Below are the code and all the weights of a small trained network. Each question names an input and a class and asks about switching units off, where a switched-off unit gives its printed mean instead of its output.

import numpy as np


def w(rows, s, z=0):
    codes = np.array(rows[::2]) - 128.0
    scale = np.full(codes.shape[1], s)
    scale[-1] = z or s
    return codes * scale


def f(y):
    return y / 2 * (1 + np.tanh(0.7978845608 * (y + 0.044715 * y**3)))


def log_softmax(a):
    a = a - a.max(-1, keepdims=True)
    return a - np.log(np.exp(a).sum(-1, keepdims=True))


def net(x, mask):
    res = np.array(x, float).reshape(1, 7) / 4 @ E
    y = f(res @ A[0][:, :-1].T + A[0][:, -1])
    res = res + np.where(mask, y, B[0][:, -1]) @ B[0][:, :-1]
    return log_softmax(res[-1] @ U[:, :-1].T + U[:, -1])


A, B = {}, {}
E = w([
[130,114,130,131,128,129,128,122,135,138,117,126],'x0',
[139,200,190,24,114,245,114,34,196,175,159,66],'x1',
[135,125,129,129,125,124,127,129,129,134,124,124],'x2',
[124,129,124,154,45,70,20,132,212,239,219,201],'x3',
[225,32,9,109,207,138,146,85,119,102,205,179],'x4',
[127,133,122,121,127,125,126,129,124,123,127,129],'x5',
[120,139,117,119,127,128,122,128,116,131,129,131],'x6',
],0.012)
A[0] = w([
[227,53,1,170,158,68,100,168,137,148,219,187,69],'n0',
[156,71,38,163,172,104,131,159,63,107,91,102,219],'n1',
[191,151,126,43,128,204,111,30,150,144,190,94,45],'n2',
[124,124,137,120,149,156,155,138,85,150,89,119,254],'n3',
[192,147,64,90,173,227,114,39,153,154,170,104,55],'n4',
[149,110,96,170,35,65,20,151,200,224,247,206,125],'n5',
[27,177,209,211,92,76,99,193,113,108,18,137,208],'n6',
[81,219,233,59,95,217,133,87,157,165,94,43,137],'n7',
[207,137,109,48,139,185,152,58,196,129,169,123,15],'n8',
[120,150,185,170,85,127,129,166,162,131,99,153,113],'n9',
[213,102,64,97,179,149,164,123,111,115,192,189,126],'n10',
[122,191,175,136,57,138,49,98,181,190,204,157,117],'n11',
],0.01,0.0075)
B[0] = w([
[173,226,150,159,152,141,192,76,204,75,76,227,246],'n0',
[193,110,95,188,151,141,168,157,99,106,122,127,225],'n1',
[133,163,187,63,93,90,177,182,121,162,193,110,214],'n2',
[186,173,140,144,75,154,209,154,69,111,135,114,174],'n3',
[167,183,144,156,82,47,215,198,133,134,137,94,210],'n4',
[45,214,185,142,107,101,46,111,255,175,113,238,252],'n5',
[190,168,203,83,85,50,221,236,104,174,205,82,223],'n6',
[110,187,221,89,165,234,73,17,162,97,39,176,244],'n7',
[96,136,195,100,127,67,185,195,110,166,181,136,197],'n8',
[107,124,131,109,116,127,110,95,157,177,156,184,162],'n9',
[162,115,68,148,163,127,168,157,117,102,123,152,223],'n10',
[42,42,128,70,133,132,23,81,109,217,125,58,217],'n11',
],0.0098,0.026)
U = w([
[158,136,167,106,89,104,200,201,74,75,164,40,197],'0',
[110,199,164,136,163,207,106,42,181,62,56,172,158],'1',
[103,141,151,136,54,30,101,195,186,173,219,149,123],'2',
[62,66,149,94,102,202,20,59,148,163,135,86,2],'3',
[169,9,7,203,214,121,147,147,84,12,136,140,25],'4',
],0.012,0.008)

Each question gives the input, the list of numbers given to net, and the class t.
The units are the neurons (one row each of A and B). Each row of codes is followed by its name. A weight is (code - 128) times the scale printed after its matrix; where a second scale follows, it is the last column's (A, B and U).
mask holds one flag per neuron, in row order. A switched-off neuron (its flag False) gives its mean, the last column of its row in B, instead of its output. The means were averaged over made-up inputs and are rounded, as every weight is.
A unit's drop is (log p(t) with every unit on - log p(t) with that unit switched off) / (log p(t) with every unit on - log p(t) with every unit switched off).
The circuit of an input: a set's keep is (log p(t) with only the set's units on - log p(t) with every unit switched off) / (log p(t) with every unit on - log p(t) with every unit switched off). Starting from all 12 units, units are removed one at a time, each time the one whose removal leaves the highest keep (on an exact tie, the one counted first), for as long as the keep stays at least 0.8.
units of the circuit, in order: the units of the circuit, biggest drop first
most important unit: the unit with the biggest drop
top k neurons: the k neurons with the biggest drops, biggest first
drop when u is switched off: that unit's drop, to one decimal
input [-7,-1,4,1,8,5,2], class 1: units of the circuit, in order : n0
input [1,7,8,3,0,8,4], class 3: top 3 neurons : n7; n11; n6
input [-2,1,3,4,-8,-1,3], class 3: units of the circuit, in order : n11; n4
input [5,-6,-3,1,1,7,-7], class 1: top 4 neurons : n0; n2; n4; n8
input [-8,6,3,1,-7,0,5], class 3: top 2 neurons : n11; n0
input [-1,1,-8,-8,8,-7,8], class 0: top 2 neurons : n4; n8
input [-3,0,3,-4,-7,-4,-8], class 0: top 2 neurons : n6; n5
input [-6,2,-6,0,-8,-7,-3], class 1: top 2 neurons : n7; n2
input [-5,8,2,1,-7,-8,4], class 3: top 2 neurons : n11; n0
input [-3,8,4,4,-1,-2,-5], class 3: top 2 neurons : n11; n7
input [3,6,5,2,-8,1,-5], class 3: drop when n0 is switched off : 0.3
input [5,-2,-7,1,1,5,5], class 1: drop when n6 is switched off : 0.6
input [6,-4,5,0,0,-2,3], class 0: drop when n7 is switched off : 0.8
input [3,-2,-7,-7,-8,5,-6], class 0: most important unit : n6
input [2,-7,1,8,3,-2,-8], class 1: drop when n0 is switched off : 0.5
